Known rows, with every step that occurs
l/m/x/k/h/g/n/j/f/c: [-219 -334 -190  134   43 -175  284  273  448   21 -261  -93 -196 -280
   61  180  355 -198  191 -246  120 -544 -186 -212 -582   25 -350   43
  -29  246  353  -62  255   33  -34   99  224  186  108 -142 -129   58
  -16 -240   11 -172   -3 -305 -174  253]
j/f/m/l/x/k: [ -20   91    2   91  -10  -65  131  165  339  121 -236 -129  -95   96
  162  187  242  219  157  -89 -184 -196 -402  -50 -375  133  -73  -94
   20  227  231 -241  360   15  171 -147   66 -109  -89  -13  142   58
  -40 -291  -16 -276   90 -203 -268  166]
h/l/m/c: [ 206 -229  -52  228 -226 -170  159   13  442   42  -46 -180  145  -65
  294   21  182  107  206   41   56  -87 -415 -106 -407  168  -58   29
  -39  169  151  -80  159    3  162  -32   86  243 -135 -260   28   -5
   75 -222 -134 -297  170 -110 -152  124]
x/k/h/g/n/f/m: [ -90 -199   50   -4  149  -63  241  284  255  -48 -235 -150   96 -240
  128  146  237  183  111  -36   86 -360 -155 -235 -526   79 -130 -144
  -87  125  249 -428  266  226  -19   61  -12  206  102 -101  -61 -100
  -30 -258  165 -154  145 -252 -120  330]
g/x/l/h: [ -27 -230  -48  159 -321 -130  253   52  -26  165 -191  -73  -69  -39
  100  147  158  240  -91  -23   -1 -156 -398 -333 -301  125   10 -112
  -61   89  110 -319   13  -75  -50  -79   85   29  128   16 -265  -93
  135 -264  -48 -282   64   -4 -138  165]
j/m/l/x/h/g/n: [  52  -98   29   12   74 -358   59  309  118  287   15 -402 -129  -53
  163  270  271  229  155 -113   58 -248 -278 -482 -241   74  -64 -118
 -145  164  236 -245   75 -185 -119 -111  162   91   21  -82 -150    6
 -100 -199   57 -300   49   92  -96  321]
l/x/h/m/c/f: [  58   24    8   -7  -43 -375  164  225  280  135  121 -102   26   34
  287  256  284  286   52   78  -46 -209 -233 -420 -177  154 -118 -285
  -84  185  277 -123  230  -51   -9  -44 -110  164   33   -8 -152   -6
  118 -156  121 -181   22 -143 -227  314]
m/x/h/g: [  29  -83 -159  -34  120 -304  216  230  208  140  -20 -176  -49 -171
  162  168  164   75   49  -64  279 -355 -119 -423 -423  -24 -186  -57
    5  118  303 -266  -10   -8  -43  140   37  341    0 -199 -262   50
   19 -126   90 -352   43 -173 -236  228]
l/m/c/f: [ 124 -136  -35  190 -213 -135  236  168  434   15 -134 -154    8    3
  156  168  290  -14  108  -17  112 -114 -382 -230 -197  173  -57  -46
  -61   60  212  -87  248   25  233  -17  -97  189   28 -139    8  -86
   28 -178  -12 -100    3 -228 -179  138]
x/l/h/m/c/f: [ 116 -275   50  281 -222 -263  118   80  158    7 -118 -126   78   25
  354   88  175  189    9  144  -53  -70 -329 -242 -317  180  -17 -263
  -86   93  258  -90  172   53  118 -188  -47  177  -13 -178 -126 -120
  228 -154   29 -231   63  -75 -150  291]
l/h/x/k: [ -24 -132 -208  159 -305 -141  158  -33  140  174 -215 -128 -122  -89
  101  202   96  261  -43 -119   52 -171 -282 -145 -425  207 -121   18
 -154   68  173 -306  171   36  -34 -117  -41   70   -6 -175 -129   -6
  115 -123 -140 -255  211 -154  -99   67]
m/c/f/n/g/x/h/l: [  41  -50  -92  -13 -223 -110  110  171  281  216  -84 -147  287 -227
  141   97  198  230 -113   50   91 -348 -356 -329 -242  184   -7 -211
 -207  -80  408 -242   36  106  178   -2  -55  235  -99   22   44   87
   27 -209   -8  -78  -45  -52 -300  271]
n/x/k/l/h/m: [  79 -307 -196  192 -100 -184  229   -3  234   59   -8 -220  -52  -52
  149  292  129  115  -63  -16   60 -183 -223 -141 -444  -55  -87 -170
 -147  180  155 -207   45   26   29 -255    3  205   64    9 -170  -54
  232 -181  157 -151  121 -174 -185  224]
j/m/h/l: [ 264  -29 -184  125   68 -163   62  163  212   54   56 -316   52 -172
   22   77  110  149  163   64  227 -153 -514 -295 -368  129    6 -176
  -14  104  379 -233  -54 -182  141 -129  170  242  -28 -325  -16   85
  203 -129 -117 -203  185  -22 -212   96]
n/f/m/j/k/h/x: [ -55  155 -193   66  107 -296  186  112  113  -84 -172  -16  267 -171
 -107  172  345  206   38   72  142 -287 -231  -76 -325  130  -99 -165
 -115   70  392 -386  211  174  207  -67   32  249  191 -185 -129   67
  -20 -121   30  -88  142 -150  -94  179]
f/m/j/k: [  52  343 -204  135    6 -246  168   56  355  108 -139 -199   58 -121
  -54  112  310  161   11  -19  173 -155 -394 -100 -217  118   35 -202
  101   70  304 -234   92   -9  300    1  -30  177  117 -223  -60  -25
    9  -94  -54 -206   65 -186 -190   95]
k/h/m/j/f: [  -4  -39 -100   46   36 -202  343  208  265 -157  -19   83   91 -139
  107  229  384  200  148   89  107  -41 -262 -235 -387    7  -66  -83
  -42  378  469 -228  157  -43  -25  -77  136  197  163 -277 -129   31
  167 -231 -177 -117  194  -96 -196   92]
n/m/x/k/l: [ 148 -165 -310  189   31 -174  347  158  356    0  -50 -225  -28 -246
  -15  236  192  -67  103  -30  230 -383 -193 -224 -512  -94   70 -207
  -11   54  350 -251  -89   63  230  -17   78  317   59  109 -165  -28
  274 -198  156 -240  110 -302 -420  237]
g/x/k/h/l: [  -9 -230 -140   30 -103  -40  387  108  237  103  -44 -114   16 -230
   62  113  212  254  104    9  100 -300 -293 -257 -492   89   -5 -134
  -73  144  316 -411   28  -59  -75  -55  194  204   64   -4 -125    9
  288 -344  -95 -258  233  -84 -267  229]
n/c/x/k/l/h: [ 110 -185 -147  157 -310  -27  271   47  231  -27 -152 -327 -121   13
   22  165  205   91 -245  -24 -109 -117 -311 -348 -286  -14   52  -85
  -67  -31  230 -266  281   77  220 -162   60   98   36   24  -84  -68
   98 -134   92 -122   61 -375 -270  220]
h/x/k/l/m/c: [ 114 -252 -220  313 -276 -380  216   36  286  183 -108 -234   69 -148
  210  131  269   79  157   43  104  -75 -218  -71 -462   77 -124 -122
 -150  -11  354 -231  303   74  174 -182  124  245  -66 -101 -131  -31
  199 -240  -68 -165  160 -153 -256  225]
c/h/l/m/j: [  20  -22   78  166 -337 -171  157   76  512    6 -166  -77   78 -134
  133    9  199  162  131 -142   17    7 -505  -31 -334  257  -11  190
  -50  191  188 -124  -35 -112  159 -138  149  249   39 -203  -51   30
  141 -175  -34  -88  156 -146 -216  153]
g/n/j/k/h: [ -63  111 -150   36  104  -87  408  249  170    2  -28 -227  -60  -95
  -74  306  345  -98   48 -133   87 -413 -242 -262 -345   34   42  -68
 -149  247  381 -194  198  148   19 -107  107  328  202   61 -239  -44
 -132 -202  -41  -89  112 -149  -24    3]
j/f/m/h/g/n: [ -61  143   19   61   35  -81  127  391  261   82 -155 -197   40 -214
   76  168  287  127   41  -96   95 -188 -398 -311 -449   49 -174   48
   13  246  301 -347  226  141  140  207   60  203  -53 -281  -38  101
 -124 -240  -63 -151  -38 -155 -138   13]
m/j/f/c/x: [-103  199 -138   88 -149  -94  256  246  372  -51 -110  -51  -71   19
 -120  132  362  111 -248  -46   37 -151 -506 -288 -146 -113   68  -54
  108   45  482 -117  241  -22  264   52  101  -13   -3 -178  -73  117
  -13 -212 -182  -99   -5 -203 -284   -3]
c/f/m/l: [ 110   65  111   95  -14 -108  143  221  236  -20 -178  -71  129   50
   66  184  279  135   -9   49   55 -181 -456 -221 -227   89  140 -110
 -155  100  190 -312  131  143  309  -30 -164  137    1  -90   57  -12
  -62 -125   69 -241  -54  -40 -264  250]
h/x/l/m/j/f/c: [ -49 -127 -185  257 -273 -381  206  120  211   93 -228   40  127 -158
  168   65  304   45    7   21   45  -52 -426  -99 -351   48 -168   61
  -72   54  309 -107  313  -28  101  -98  163  -27  -35 -202 -176   59
   68 -236 -181 -195  -64  -13 -153  210]
m/j/k/h/l/x: [  52  145 -185    0   -5 -215  451   31  344   49  -18 -225  -18  -97
   87  134  288  129   89 -191   43 -261 -287 -180 -338  133  -42  -94
   -3  205  452  -99    2  -89   61 -242  278  248  165  -56 -185  146
  138 -228 -137 -290  332  -67 -197  215]
l/x/k/h/g/n/c/f: [ -38 -189  -57  -44  -89  -30  428  336  360  106  -74 -311 -189 -229
  162  274  329   -1   40 -227  -51 -380 -172 -531 -390  100 -131  -15
 -174  128  175 -258  280  114 -107  -27   40   61  163  195 -177  -20
  -18 -214  198 -143   76 -217 -124  406]
n/k/l/x: [ 106  -17 -130  119 -250 -144  396   88  242   29 -118 -267  -60   54
  226  284  299  -93  -81 -112  -27 -171 -342 -225 -199 -152   72  -93
  -53  243  172  -90   66   14   14 -214   93  148  156  313 -280  -48
  -30 -179  140 -167   70 -174 -266  176]
k/h/x/l/m/c/f/n/j: [  20 -121   16  234 -119 -383  306  105  211  -39 -229   52  383 -143
  198  248  231   10  232  137   11 -267 -358 -126 -382  109 -169  -67
 -402  170  411 -210  419  163  104 -295   18  315  227  -45 -144  -96
   48 -178  -49   45   70   31  -75  283]
g/x/l/m/j/f: [ -86 -153 -147  169 -281 -232  314  170  198  158 -211  -58 -146 -156
   77  129  362   85   57  -33   65  -69 -450 -183 -242   86 -116    1
   23   88  274 -208  111 -143   56  -86  252  -15  141  -30 -221  -15
  185 -420  -87 -139 -116  -47 -182  123]
l/x/k/h: [  10  -67  -43  -27  -27  -71  459  118  313   69 -122 -107 -130   10
  171  254  164  197  152 -152  -87 -250 -264 -278 -388  119  -73 -159
  -45  216  214 -229  252  -64  -93 -193   39   16  162  135 -115  -66
  110 -266   13 -215  333 -233 -237  275]
x/h/g/n/m: [  17  -53   10  -78   75 -213  193  374  218   68  -18 -186  115 -249
  157  255  175  155  -22  -72  224 -311 -178 -487 -354  -24  -58   30
 -135  179  225 -356   32   37 -113  223  -66  355   24  -64 -209  -56
  -81 -174  151 -271  -89 -131 -105  207]
f/c/g/n: [ -60  -61  -67   37 -267  -21  372  190  162   91 -163  -81  128 -104
   77   74  327  -24 -150 -136  123 -198 -471 -470 -331   -8  131 -130
  -22  131  127 -102  144  143   25  188  -65  -37  -66  -76 -239  -46
 -213 -137   29 -135   34 -126 -162  242]
f/m/l/h: [  74  -52  149  168 -134 -157   21   -5  118   10 -306  -22   93  139
  111  124  156  316   38  -31  -52 -148 -412 -162 -356  187   70  -88
 -109  226   36 -349   78   14  189  -25  -71   78   13 -246   65  -37
 -102  -55  -47 -373  161  -53 -176  197]
j/f/n/c/x/k/l/m/h: [  37   18 -155   34 -188   12  320  142  409   -2 -249 -285   -4 -166
   61  194  221  -86 -120  -71 -102  -96 -383 -204 -328   19 -219  -17
  -23   40  447 -155  419   93  301 -245  216   48   73  -80   21   60
   56 -352 -137  149  -38 -412 -449  187]
c/h/x/k/l/m: [ -19 -114  -29  230 -363 -253  214   96  347  139 -206 -126   97 -166
  134  157  195  137  101 -101   -4   40 -313    1 -415  178 -114   96
 -181   94  268 -248  213    0  120 -275  110  265   19  -19 -150  -47
  182 -212   19   -4  147 -227 -304  241]
j/m/l/h/x/k: [  93 -216 -203  250 -130 -258  -40   17   89  214 -165 -315 -144  -39
   36  189  144  260  151  -32   96 -163 -340 -155 -354  206  -26 -137
 -178   34  296 -298   93 -181   43 -301  130   53  -35 -266    3    5
  145  -96 -134 -273  214    4 -128  176]
c/g/n/f/m: [ -81    9    0   17 -162  -38  300  203   64   45 -248 -119  140 -131
   59  163  367   92  -12  -57   92 -178 -464 -281 -322   85   39  -86
  -92  149   48 -281  202  364   97  133 -154   31    1  -48 -203  -97
 -232 -220  258   20  -36 -182   -4  167]
m/x/k/l/h/g/n/c/f: [  20 -365 -267  165 -196 -115  323  196  249  140 -154 -453 -297 -301
   55  151  356 -174 -132 -270  152 -462  -68 -443 -537   21 -106  -84
  -68  -78  310 -250  -29  250  123   13  139  200   43   25 -243   51
  111 -164  190 -210   -6 -286 -250  385]

Rows
[-103 -173   39   35  157 -183  320  323  153  -50 -138 -107  172 -287
   33  229  346  118  119  -38  170 -420 -126 -395 -545  -30 -147  -26
 -116  237  197 -435  115  289  -12  226   30  333  141 -162 -222  -21
 -143 -202  118 -175  136 -134  -70  273] | k/h/g/n/f/m/x
[ -32   76  -44  -71  173 -372  141  257   96   51 -146 -271  145 -188
   94   99  361  134 -160 -110  188 -346  -82 -264 -319   33 -140 -234
  -11   -4  495 -331   56  176  113   12  111  348  111 -106 -226   53
  -96 -219  222 -214  -83 -172 -166  373] | x/h/g/n/f/m/j/k/l
[  48 -276   63   33   98 -185  222  263  341  -43 -117 -132    3 -103
  240  286  112  120  291 -109   -7 -351 -205 -338 -465   31  -34  -39
 -256  298  221 -230   59 -109  -21  -95  163  305  128   91  -88   39
   71 -168  188 -406  233  -53 -299  399] | n/m/l/x/k/h/g
[  10 -335   14  200 -171 -364  370  143   76   54  -17  -31  314 -167
  318  102  341  238  300  264   71  -43 -294 -393 -445   47  -32 -333
 -135  315  328 -231  180  -37  -58  -61  158  347   68 -153 -309 -115
  259 -233   78 -119  196   24 -166  373] | k/h/m/c/g/x/l
[ -42 -282 -123  188 -177 -190  329  116  196  176   30 -346 -126 -165
   92  320  280  109 -114 -104   40 -242 -176 -256 -463  -61  -31 -114
 -155  158  103 -270   20  158  -27 -115   30  182   32   39 -266  -83
  154 -294   84  -64   64 -139  -88  205] | g/n/x/k/l/h/m
[-179 -162  251   36   86 -186  247  350  241  -17 -197 -285   31  -87
   80  202  290  289   10   43  -90 -305 -234 -267 -372  -64  -36  -83
 -178   78  302 -408  332  232  167   -8  113  341   -8 -113  -89  -30
   -9 -343  142 -118   79 -164 -227  362] | c/x/k/h/g/n/f/m/l
[  64    1 -214 -118 -305  -50  257  -14  160  177 -115 -123  325 -314
  145   88  190   98  -81   23   93 -220 -432 -437 -339  124  -60  -71
 -164  131  139 -295  107   98  -45    4   10   17   57  -50 -163    8
  -96 -154   52  -30  -41  -91 -195  309] | f/n/c/g/x/h/l
[  13  157 -129   56 -124 -157  440  206  364   97  -14 -359   70 -290
  -43  159  523   43  -35 -167  -37 -403 -293 -389 -326  158   21  -47
  -99  117  246 -287  120  188  171   12   97  147  131   72 -112   79
  -15 -173   57  -99    2 -138  -49  357] | g/n/c/f/m/j/k/h/l/x
[ 123  141 -154   32  140 -395   76  117  246   11   56 -163  282  -68
  204  218  268   20  -43  169   95 -317 -162 -183 -221   84 -111 -474
 -155  114  676  -39  237  112  197 -295   -9  431  141  -65 -125   -9
   87 -119   70  -35  -54 -165 -342  303] | x/h/m/c/f/n/j/k/l
[ -87 -258  -87  202 -297 -171  373  111  114   83 -290 -100  125 -197
   83   63  238  -41  -90 -193   92 -409 -398 -453 -486   19   64 -166
  -23  120  113  -91  -61  110   59  175   14   69  -34  -21 -309  -48
   -5 -105  168 -220   12 -157 -159  408] | f/c/g/n/m/x/l/h
[ -91   65  201  -10  -59 -300  157  352  276  176 -200 -302   -2  -59
  258  251  375  114  -48 -135  -18 -411 -293 -361 -173   19  -49  -40
 -192  191  138 -278   85   97   30   62  -67  247   41  108 -136   23
 -149 -145  297 -218 -233  -43 -157  434] | c/f/m/l/x/h/g/n/k
[-108 -358  -67   28 -181 -220  347  127   90  151 -127  -78   -2 -194
  228  139  341  197  249   53  111 -121 -307 -332 -446   95  -28 -232
 -190  284  278 -247   44  -76 -100  -97  215  228   53 -111 -279    8
  243 -276  115 -168  159   12 -303  404] | c/g/x/k/h/m/l
[-102 -113 -118   35   78  -69  371  371  444  -44 -174 -206  -85 -348
   50  216  306   62  160 -187  185 -358 -171 -268 -525  -15  -91    1
  -57  186  512 -333  112   26  -21   39  187  270  117  -64  -84   14
  148 -307   35 -141  117 -229 -158  174] | x/k/h/g/n/m/j/f
[ -84  -79  -60   86 -213 -326  245  200  407  -74 -301 -206   32  -43
  212  137  383  -76 -257 -120   70 -187 -326 -190 -128 -250 -183   12
   36  166  500  -15  167 -128   91  -60  237  305   78  -40 -186   75
   14 -189  118 -122 -240 -274 -336  301] | n/k/l/m/j/f/c/x/h/g
[ -96  172  -43   96 -254  -80  154  172  477   -1 -119   10   18  -20
   33   15  291  152  -70 -226 -119 -195 -528 -169 -314  139    4   22
   83  182  385  -48  101 -104  149  -81  208  -68  -17  -57  -18  215
   12 -171  -96 -154  159 -152 -274  132] | m/j/f/c/h/l/x
[-124  -19  -93   28 -131    9  373  207  266   59 -283 -154  189 -265
  249  261  222  -30  -10  -20   28 -228 -333 -210 -333 -125 -200   40
  -87  309  379 -226  242   43 -146 -159  204  146  180   63 -192  -40
  -61 -359 -108  -24  -25  -78 -201  140] | j/f/n/k/h/g/x/l
